Below is a small trained network, with its code and all its weights. Each question gives an input and a class and asks what happens when units are switched off, that is, made to give their printed mean instead of their output.

import numpy as np


def w(rows, s, z=0):
    codes = np.array(rows[::2]) - 128.0
    scale = np.full(codes.shape[1], s)
    scale[-1] = z or s
    return codes * scale


def f(y):
    return y / 2 * (1 + np.tanh(0.7978845608 * (y + 0.044715 * y**3)))


def log_softmax(a):
    a = a - a.max(-1, keepdims=True)
    return a - np.log(np.exp(a).sum(-1, keepdims=True))


def net(x, mask):
    res = np.array(x, float).reshape(1, 3) / 4 @ E
    y = f(res @ A[0][:, :-1].T + A[0][:, -1])
    res = res + np.where(mask, y, B[0][:, -1]) @ B[0][:, :-1]
    return log_softmax(res[-1] @ U[:, :-1].T + U[:, -1])


A, B = {}, {}
E = w([
[230,141,82,105,140,118,158,203,57],'x0',
[164,95,93,248,26,132,200,36,70],'x1',
[132,169,101,201,74,232,197,177,179],'x2',
],0.011)
A[0] = w([
[180,142,109,117,118,108,142,197,100,39],'neuron 1',
[152,47,159,88,166,16,13,109,51,209],'neuron 2',
[111,164,113,130,150,147,65,193,181,132],'neuron 3',
[75,111,174,117,103,146,117,102,168,1],'neuron 4',
[70,162,160,184,159,97,124,86,191,69],'neuron 5',
[86,28,79,158,58,78,188,85,109,164],'neuron 6',
[134,207,98,125,81,163,159,165,166,80],'neuron 7',
[254,213,112,143,155,77,94,177,117,34],'neuron 8',
[105,208,125,138,96,184,136,179,180,143],'neuron 9',
[193,165,102,133,81,30,158,191,81,131],'neuron 10',
[81,189,188,77,132,131,127,177,107,199],'neuron 11',
[137,202,149,103,166,83,102,146,174,25],'neuron 12',
[83,175,150,43,150,141,168,128,142,74],'neuron 13',
],0.0086,0.0027)
B[0] = w([
[30,179,192,112,192,118,67,185,104,160],'neuron 1',
[175,78,130,211,54,71,116,100,254,247],'neuron 2',
[160,161,73,60,72,137,235,33,112,172],'neuron 3',
[42,169,222,193,123,98,104,226,115,152],'neuron 4',
[28,232,213,156,157,221,61,185,102,164],'neuron 5',
[147,234,62,82,56,153,158,70,64,221],'neuron 6',
[195,76,130,195,39,3,131,220,200,173],'neuron 7',
[71,228,186,134,138,159,104,198,117,174],'neuron 8',
[206,60,135,230,2,35,85,143,198,181],'neuron 9',
[102,245,199,134,72,201,94,141,150,190],'neuron 10',
[166,185,100,69,78,182,226,51,154,173],'neuron 11',
[135,179,113,108,14,124,213,103,89,162],'neuron 12',
[146,230,87,91,107,102,152,56,76,159],'neuron 13',
],0.007,0.015)
U = w([
[136,193,60,104,95,170,226,71,85,83],'0',
[164,97,131,177,87,56,101,152,176,82],'1',
[35,205,211,139,141,191,77,181,110,112],'2',
[158,112,88,118,132,195,122,122,147,249],'3',
[94,65,108,110,197,133,116,176,48,88],'4',
[121,46,103,98,227,194,118,162,52,84],'5',
[101,7,119,84,196,175,147,158,41,81],'6',
[106,69,73,119,235,181,119,168,89,83],'7',
],0.012,0.018)

Each question gives the input, the list of numbers given to net, and the class t.
The units are the neurons (one row each of A and B). Each row of codes is followed by its name. A weight is (code - 128) times the scale printed after its matrix; where a second scale follows, it is the last column's (A, B and U).
mask holds one flag per neuron, in row order. A switched-off neuron (its flag False) gives its mean, the last column of its row in B, instead of its output. The means were averaged over made-up inputs and are rounded, as every weight is.
A unit's drop is (log p(t) with every unit on - log p(t) with that unit switched off) / (log p(t) with every unit on - log p(t) with every unit switched off).
The circuit of an input: a set's keep is (log p(t) with only the set's units on - log p(t) with every unit switched off) / (log p(t) with every unit on - log p(t) with every unit switched off). Starting from the 12 units with the biggest drops (on a tie, the unit counted first), units are removed one at a time, each time the one whose removal leaves the highest keep (on an exact tie, the one counted first), for as long as the keep stays at least 0.8.
circuit, biggest first: the units of the circuit, biggest drop first
top k neurons: the k neurons with the biggest drops, biggest first
drop of u: that unit's drop, to one decimal
input [6,-7,-6], class 0: circuit, biggest first : (neuron 11)
input [7,-7,-6], class 0: top 3 neurons : (neuron 11; neuron 12; neuron 3)
input [-5,1,5], class 1: top 3 neurons : (neuron 9; neuron 10; neuron 7)
input [2,-1,-2], class 3: top 4 neurons : (neuron 9; neuron 7; neuron 4; neuron 5)
input [-7,3,7], class 1: top 2 neurons : (neuron 9; neuron 7)
input [-7,6,0], class 2: top 4 neurons : (neuron 5; neuron 4; neuron 3; neuron 11)
input [-2,0,-2], class 3: top 2 neurons : (neuron 9; neuron 7)
input [-8,6,2], class 2: top 2 neurons : (neuron 5; neuron 4)
input [7,-1,-6], class 2: top 4 neurons : (neuron 8; neuron 10; neuron 1; neuron 9)
input [-7,3,-6], class 2: top 4 neurons : (neuron 5; neuron 9; neuron 7; neuron 4)
input [0,-7,-8], class 1: top 3 neurons : (neuron 2; neuron 6; neuron 10)
input [-5,2,-4], class 2: top 2 neurons : (neuron 5; neuron 9)
input [0,2,2], class 3: top 2 neurons : (neuron 2; neuron 3)
input [-5,-7,4], class 0: circuit, biggest first : (neuron 3)
input [8,6,8], class 1: top 3 neurons : (neuron 7; neuron 9; neuron 5)
input [-5,0,7], class 1: drop of neuron 9 : 0.7
input [5,-7,4], class 0: drop of neuron 3 : 0.4
input [0,-5,7], class 1: drop of neuron 8 : 0.0
